Below is a small trained network, with its code and all its weights. Each question gives an input and a class and asks what happens when units are switched off, that is, made to give their printed mean instead of their output.

import numpy as np


def w(rows, s, z=0):
    codes = np.array(rows[::2]) - 128.0
    scale = np.full(codes.shape[1], s)
    scale[-1] = z or s
    return codes * scale


def f(y):
    return y / 2 * (1 + np.tanh(0.7978845608 * (y + 0.044715 * y**3)))


def log_softmax(a):
    a = a - a.max(-1, keepdims=True)
    return a - np.log(np.exp(a).sum(-1, keepdims=True))


def net(x, mask):
    res = np.array(x, float).reshape(1, 8) / 4 @ E
    y = f(res @ A[0][:, :-1].T + A[0][:, -1])
    res = res + np.where(mask, y, B[0][:, -1]) @ B[0][:, :-1]
    return log_softmax(res[-1] @ U[:, :-1].T + U[:, -1])


A, B = {}, {}
E = w([
[81,84,174,95,46,127,195,90],'x0',
[78,128,218,161,111,179,72,201],'x1',
[246,120,181,79,108,114,90,95],'x2',
[135,134,133,135,130,108,137,132],'x3',
[122,119,118,122,133,144,120,123],'x4',
[128,134,123,133,124,126,128,128],'x5',
[125,139,126,128,121,127,125,127],'x6',
[142,253,147,59,170,185,187,137],'x7',
],0.0077)
A[0] = w([
[157,146,32,108,121,86,199,35,3],'neuron 0',
[175,170,90,181,191,155,77,155,72],'neuron 1',
[128,236,153,37,168,201,207,155,65],'neuron 2',
[92,96,180,111,67,153,201,71,93],'neuron 3',
[167,146,75,176,216,138,57,133,145],'neuron 4',
[2,140,36,194,150,162,202,181,173],'neuron 5',
[90,145,249,154,87,196,82,218,64],'neuron 6',
[88,78,185,65,49,122,220,122,128],'neuron 7',
],0.0059,0.0036)
B[0] = w([
[142,142,72,196,204,165,101,46,182],'neuron 0',
[91,124,114,83,136,77,66,163,164],'neuron 1',
[112,2,76,193,26,89,166,158,244],'neuron 2',
[88,143,94,79,156,71,49,163,173],'neuron 3',
[89,125,129,81,112,105,92,183,194],'neuron 4',
[219,144,209,101,74,176,73,91,254],'neuron 5',
[165,130,33,206,239,170,138,44,203],'neuron 6',
[92,202,91,92,167,96,54,176,203],'neuron 7',
],0.0095,0.0052)
U = w([
[119,149,64,205,225,154,149,58,42],'0',
[95,4,95,187,41,99,154,165,53],'1',
[120,146,143,127,125,132,140,129,255],'2',
[64,199,108,72,152,94,95,186,44],'3',
[128,136,166,125,127,130,150,122,232],'4',
[203,162,202,101,84,156,110,87,82],'5',
],0.013,0.0081)

Each question gives the input, the list of numbers given to net, and the class t.
The units are the neurons (one row each of A and B). Each row of codes is followed by its name. A weight is (code - 128) times the scale printed after its matrix; where a second scale follows, it is the last column's (A, B and U).
mask holds one flag per neuron, in row order. A switched-off neuron (its flag False) gives its mean, the last column of its row in B, instead of its output. The means were averaged over made-up inputs and are rounded, as every weight is.
A unit's drop is (log p(t) with every unit on - log p(t) with that unit switched off) / (log p(t) with every unit on - log p(t) with every unit switched off).
The circuit of an input: a set's keep is (log p(t) with only the set's units on - log p(t) with every unit switched off) / (log p(t) with every unit on - log p(t) with every unit switched off). Starting from all 8 units, units are removed one at a time, each time the one whose removal leaves the highest keep (on an exact tie, the one counted first), for as long as the keep stays at least 0.8.
units of the circuit, in order: the units of the circuit, biggest drop first
most important unit: the unit with the biggest drop
k most important neurons: the k neurons with the biggest drops, biggest first
drop when u is switched off: that unit's drop, to one decimal
input [8,-6,2,-4,5,-7,5,8], class 1: most important unit => neuron 2
input [5,6,1,6,0,5,-5,-4], class 0: units of the circuit, in order => neuron 6; neuron 2
input [-8,-1,7,0,-3,-2,7,3], class 3: units of the circuit, in order => neuron 1; neuron 4
input [-6,3,1,-3,0,7,-1,0], class 3: units of the circuit, in order => neuron 4; neuron 1
input [5,-4,-1,-4,-3,2,2,3], class 3: 3 most important neurons => neuron 7; neuron 3; neuron 6
input [7,-1,-7,-4,-2,4,-1,1], class 3: 2 most important neurons => neuron 7; neuron 3
input [-7,4,-1,2,-5,6,-4,-4], class 3: units of the circuit, in order => neuron 2; neuron 4
input [1,6,-7,1,2,-8,-7,-4], class 2: 3 most important neurons => neuron 5; neuron 0; neuron 2
input [3,-5,-5,8,7,-3,-3,-6], class 4: units of the circuit, in order => neuron 2; neuron 5
input [6,-6,-8,5,0,0,-3,4], class 5: 2 most important neurons => neuron 5; neuron 6
input [-8,-7,-2,-6,-4,-1,4,2], class 3: 3 most important neurons => neuron 4; neuron 1; neuron 6
input [-3,6,5,2,1,-7,3,-2], class 0: 3 most important neurons => neuron 6; neuron 5; neuron 2
input [-6,-3,4,6,3,-1,-3,1], class 3: 2 most important neurons => neuron 5; neuron 4
input [8,8,-3,8,8,8,-3,-2], class 0: units of the circuit, in order => neuron 6
input [4,3,4,8,1,1,4,-6], class 4: 2 most important neurons => neuron 2; neuron 7
input [2,8,-4,-2,4,-6,7,-8], class 0: 2 most important neurons => neuron 6; neuron 2
input [8,-6,-4,7,0,-5,-7,-2], class 3: 4 most important neurons => neuron 7; neuron 3; neuron 6; neuron 2
input [8,1,-7,5,4,-5,-3,3], class 3: drop when neuron 7 is switched off => 1.1
input [-3,2,1,-7,6,-3,-2,8], class 1: drop when neuron 2 is switched off => 0.7
input [-2,-2,-8,-3,-4,-4,-4,-2], class 5: drop when neuron 1 is switched off => 0.0
